Known rows:
q_219: [-15.3   7.8  17.8  35.4  -7.6  16.2]
q_922: [ 12.0   4.7 -16.1 -31.0  10.2  -3.0]
q_56: [ -1.6  51.2  21.1 -32.0   4.9   3.2]
q_797: [ -3.7   2.7   7.5  -4.1   2.9 -23.8]
q_337: [ -3.6  14.0   7.9 -10.1  -0.1  -7.6]
q_785: [  0.4 -14.0 -14.1   4.4   2.7 -13.5]
q_428: [ 11.9   2.2 -10.5 -33.7  10.7 -28.1]
q_483: [-19.4   3.4  -3.5   6.8  -5.5  23.2]
q_267: [ -0.8  43.1  19.0 -23.1   3.4  -9.7]
q_756: [-15.6  10.7  22.1  26.8  -9.3  17.7]
q_354: [ 16.0  38.2  52.1  31.7  -1.9 -11.7]
q_108: [ -6.6  15.1  21.3 -17.9 -19.4 -15.8]
q_554: [ 12.7  -2.4  37.3  47.0 -21.6 -10.9]
q_854: [ 32.2 -19.8  -1.9  20.8   5.2  15.6]
q_952: [ -7.5  13.7  21.6 -17.8 -21.1 -15.0]
q_811: [ -1.3 -17.1 -10.7   8.3   0.8 -21.8]

Facts:
q_108 {ε=ramevel, η=j}
q_109 {ε=ramevel, π=a, τ=q_576, η=h}
q_117 {ε=tripi, π=d, τ=q_337, η=i}
q_138 {ε=ramevel, π=d, η=k}
q_171 {ε=ramevel, π=f, τ=q_504, η=h}
q_175 {ε=tripi, η=h}
q_187 {ε=ramevel, π=d, η=h}
q_199 {ε=tripi, π=g, η=i}
q_219 {ε=vide, π=e, τ=q_175, η=h}
q_267 {ε=tema, π=b, η=h}
q_27 {ε=tripi, π=f, η=i}
q_280 {ε=vide, π=a, η=h}
q_285 {ε=droken, π=g, η=h}
q_331 {ε=tripi, π=a, η=h}
q_337 {ε=tripi, η=h}
q_352 {ε=droken, π=c, η=i}
q_354 {ε=ramevel, π=b, τ=q_576, η=h}
q_390 {ε=droken, π=a, τ=q_671, η=h}
q_407 {ε=tripi, π=e, η=i}
q_424 {ε=droken, π=a, η=k}
q_427 {ε=tema, η=h}
q_428 {ε=droken, π=e, η=i}
q_429 {ε=pomu, π=b, τ=q_624, η=h}
q_430 {ε=ramevel, π=b, τ=q_669, η=h}
q_481 {ε=tripi, π=d, η=h}
q_483 {ε=tema, η=h}
q_496 {ε=vide, π=a, η=k}
q_504 {ε=droken, η=h}
q_543 {ε=droken, π=d, η=h}
q_554 {ε=tripi, π=d, τ=q_576, η=j}
q_56 {ε=suzu, π=b, η=h}
q_576 {ε=suzu, η=h}
q_578 {ε=ramevel, π=e, τ=q_504, η=h}
q_596 {ε=vide, π=f, η=i}
q_610 {ε=pomu, π=b, η=i}
q_615 {ε=ramevel, π=a, η=h}
q_624 {ε=tripi, π=a, η=h}
q_644 {ε=ramevel, π=b, η=h}
q_653 {ε=droken, π=a, τ=q_785, η=j}
q_667 {ε=droken, π=a, η=i}
q_669 {ε=tripi, η=h}
q_671 {ε=tripi, π=b, η=i}
q_68 {ε=tripi, π=b, η=i}
q_683 {ε=tripi, π=a, τ=q_671, η=j}
q_689 {ε=pomu, π=d, η=i}
q_69 {ε=ramevel, π=b, η=i}
q_691 {ε=pomu, π=a, τ=q_543, η=h}
q_692 {ε=suzu, π=g, τ=q_483, η=i}
q_718 {ε=tripi, π=d, η=i}
q_755 {ε=tripi, π=b, η=h}
q_756 {ε=tripi, π=c, τ=q_765, η=h}
q_765 {ε=tripi, η=k}
q_771 {ε=tema, π=b, τ=q_543, η=h}
q_785 {ε=vide, π=a, η=h}
q_795 {ε=pomu, π=c, τ=q_483, η=j}
q_797 {ε=droken, η=h}
q_801 {ε=tripi, π=a, τ=q_671, η=h}
q_811 {ε=droken, π=a, η=h}
q_854 {ε=suzu, π=a, τ=q_576, η=i}
q_858 {ε=vide, π=b, τ=q_427, η=h}
q_870 {ε=droken, π=d, η=h}
q_918 {ε=suzu, η=k}
q_922 {ε=tema, π=f, η=k}
q_94 {ε=tripi, π=e, η=h}
q_952 {ε=tripi, η=j}
q_968 {ε=tripi, π=a, τ=q_175, η=i}
q_976 {ε=pomu, π=d, τ=q_483, η=i}
q_990 {ε=tripi, π=f, η=h}
q_994 {ε=ramevel, π=c, η=k}

Rows:
[ 13.0 -27.2 -31.5 -14.4   8.4 -12.3] => q_496
[-26.5 -37.9  -2.7  54.3 -31.1  38.8] => q_683
[ -1.7  -8.4  -8.8   6.5   2.5 -23.9] => q_870
[ 11.4  10.4 -12.0 -35.3  12.8   7.5] => q_918
[  2.9 -50.0 -33.3  28.5  -0.4  30.9] => q_968
[ 11.0 -12.3 -28.9 -27.9  11.6  -0.8] => q_689
[  7.2  16.2  -3.7 -36.5   7.9 -11.3] => q_994
[-10.1  21.1  25.4  22.0  -5.0  15.3] => q_430
[  8.2  -2.3 -12.5 -26.3   7.8  -6.5] => q_765
[-16.2 -38.5   5.8  47.9 -30.7   2.4] => q_653
[-12.6  -5.3   7.2  37.8  -9.3  27.4] => q_171
[ 18.8 -11.9  20.3  51.3  -1.7   0.4] => q_109
[ 13.1 -39.6 -36.7 -13.2  11.7 -18.8] => q_667
[ 10.8  24.2  -1.4 -47.8  13.1  -5.0] => q_610
[-10.7  -9.1  -7.5   8.1  -5.2  58.5] => q_692
[-14.6  22.5  23.1  24.0  -8.8  23.6] => q_771

